Below are the code and all the weights of a small trained network. Each question names an input and a class and asks about switching units off, where a switched-off unit gives its printed mean instead of its output.

import numpy as np


def w(rows, s, z=0):
    codes = np.array(rows[::2]) - 128.0
    scale = np.full(codes.shape[1], s)
    scale[-1] = z or s
    return codes * scale


def f(y):
    return y / 2 * (1 + np.tanh(0.7978845608 * (y + 0.044715 * y**3)))


def log_softmax(a):
    a = a - a.max(-1, keepdims=True)
    return a - np.log(np.exp(a).sum(-1, keepdims=True))


def net(x, mask):
    res = np.array(x, float).reshape(1, 6) / 4 @ E
    y = f(res @ A[0][:, :-1].T + A[0][:, -1])
    res = res + np.where(mask, y, B[0][:, -1]) @ B[0][:, :-1]
    return log_softmax(res[-1] @ U[:, :-1].T + U[:, -1])


A, B = {}, {}
E = w([
[129,132,129],'x0',
[212,184,1],'x1',
[219,216,217],'x2',
[17,239,110],'x3',
[129,128,126],'x4',
[128,128,125],'x5',
],0.0068)
A[0] = w([
[62,198,141,174],'N0',
[115,62,82,136],'N1',
[206,78,144,122],'N2',
[164,146,89,231],'N3',
[164,161,67,84],'N4',
[130,87,183,117],'N5',
[41,98,226,103],'N6',
[74,189,123,54],'N7',
[137,134,148,62],'N8',
[173,166,60,97],'N9',
[88,221,124,56],'N10',
[71,85,210,71],'N11',
[180,198,172,78],'N12',
[159,153,30,82],'N13',
[81,174,113,105],'N14',
[78,63,32,185],'N15',
[158,174,15,126],'N16',
[91,108,199,153],'N17',
[206,47,136,45],'N18',
[129,79,98,255],'N19',
[174,176,178,98],'N20',
[198,54,165,125],'N21',
[206,3,137,78],'N22',
[58,175,162,61],'N23',
[184,184,179,72],'N24',
[69,66,62,47],'N25',
[206,198,202,214],'N26',
[166,180,199,74],'N27',
[210,179,181,78],'N28',
[163,178,182,120],'N29',
[116,127,178,63],'N30',
],0.011,0.0097)
B[0] = w([
[124,180,140,196],'N0',
[81,120,152,172],'N1',
[124,198,93,181],'N2',
[160,129,189,227],'N3',
[194,61,61,148],'N4',
[181,153,85,155],'N5',
[254,114,94,194],'N6',
[86,170,13,139],'N7',
[114,86,38,113],'N8',
[193,117,99,162],'N9',
[89,152,83,150],'N10',
[203,74,63,163],'N11',
[65,51,111,154],'N12',
[170,87,96,165],'N13',
[94,181,82,145],'N14',
[73,91,197,230],'N15',
[207,119,122,198],'N16',
[205,135,125,183],'N17',
[98,160,53,159],'N18',
[98,156,243,254],'N19',
[33,92,119,154],'N20',
[117,197,89,195],'N21',
[79,204,37,200],'N22',
[140,140,88,144],'N23',
[73,74,108,151],'N24',
[28,46,57,152],'N25',
[83,103,191,252],'N26',
[89,59,102,152],'N27',
[89,91,117,165],'N28',
[75,96,145,162],'N29',
[135,108,70,124],'N30',
],0.0084,0.0095)
U = w([
[47,41,144,50],'0',
[83,246,80,47],'1',
[220,75,111,1],'2',
[119,172,213,252],'3',
[117,167,211,252],'4',
[123,166,212,191],'5',
],0.011,0.0046)

Each question gives the input, the list of numbers given to net, and the class t.
The units are the neurons (one row each of A and B). Each row of codes is followed by its name. A weight is (code - 128) times the scale printed after its matrix; where a second scale follows, it is the last column's (A, B and U).
mask holds one flag per neuron, in row order. A switched-off neuron (its flag False) gives its mean, the last column of its row in B, instead of its output. The means were averaged over made-up inputs and are rounded, as every weight is.
A unit's drop is (log p(t) with every unit on - log p(t) with that unit switched off) / (log p(t) with every unit on - log p(t) with every unit switched off).
The circuit of an input: a set's keep is (log p(t) with only the set's units on - log p(t) with every unit switched off) / (log p(t) with every unit on - log p(t) with every unit switched off). Starting from the 12 units with the biggest drops (on a tie, the unit counted first), units are removed one at a time, each time the one whose removal leaves the highest keep (on an exact tie, the one counted first), for as long as the keep stays at least 0.8.
circuit, biggest first: the units of the circuit, biggest drop first
unit that matters most: the unit with the biggest drop
top k neurons: the k neurons with the biggest drops, biggest first
drop when u is switched off: that unit's drop, to one decimal
input [5,-5,-1,0,0,-1], class 2: circuit, biggest first	[N6; N11; N26]
input [4,2,-3,-5,2,3], class 1: circuit, biggest first	[N22]
input [3,-7,-3,5,-4,-6], class 2: circuit, biggest first	[N6; N11]
input [-3,-5,-4,-7,4,-5], class 1: circuit, biggest first	[N22; N21]
input [-1,-1,-1,-7,-3,2], class 1: circuit, biggest first	[N22; N21]
input [-4,6,-4,4,-6,4], class 2: top 2 neurons	[N16; N13]
input [-2,3,0,-5,-2,-5], class 1: top 2 neurons	[N22; N2]
input [3,8,1,7,-2,-4], class 2: top 3 neurons	[N16; N4; N13]
input [6,-8,8,-8,-7,5], class 0: top 3 neurons	[N26; N27; N20]
input [-4,3,8,-8,3,4], class 0: top 4 neurons	[N26; N12; N28; N24]
input [1,6,-6,6,3,3], class 0: top 2 neurons	[N15; N25]
input [3,6,-8,3,-6,4], class 0: top 2 neurons	[N25; N15]
input [-6,-8,-5,-7,-6,-1], class 2: top 3 neurons	[N6; N11; N17]
input [-5,4,7,5,-2,6], class 0: unit that matters most	N12
input [-4,-8,1,-4,5,0], class 2: drop when N11 is switched off	0.1
input [-1,-7,0,1,-7,-2], class 2: drop when N6 is switched off	0.2
input [-8,0,8,-8,2,4], class 0: drop when N15 is switched off	-0.1
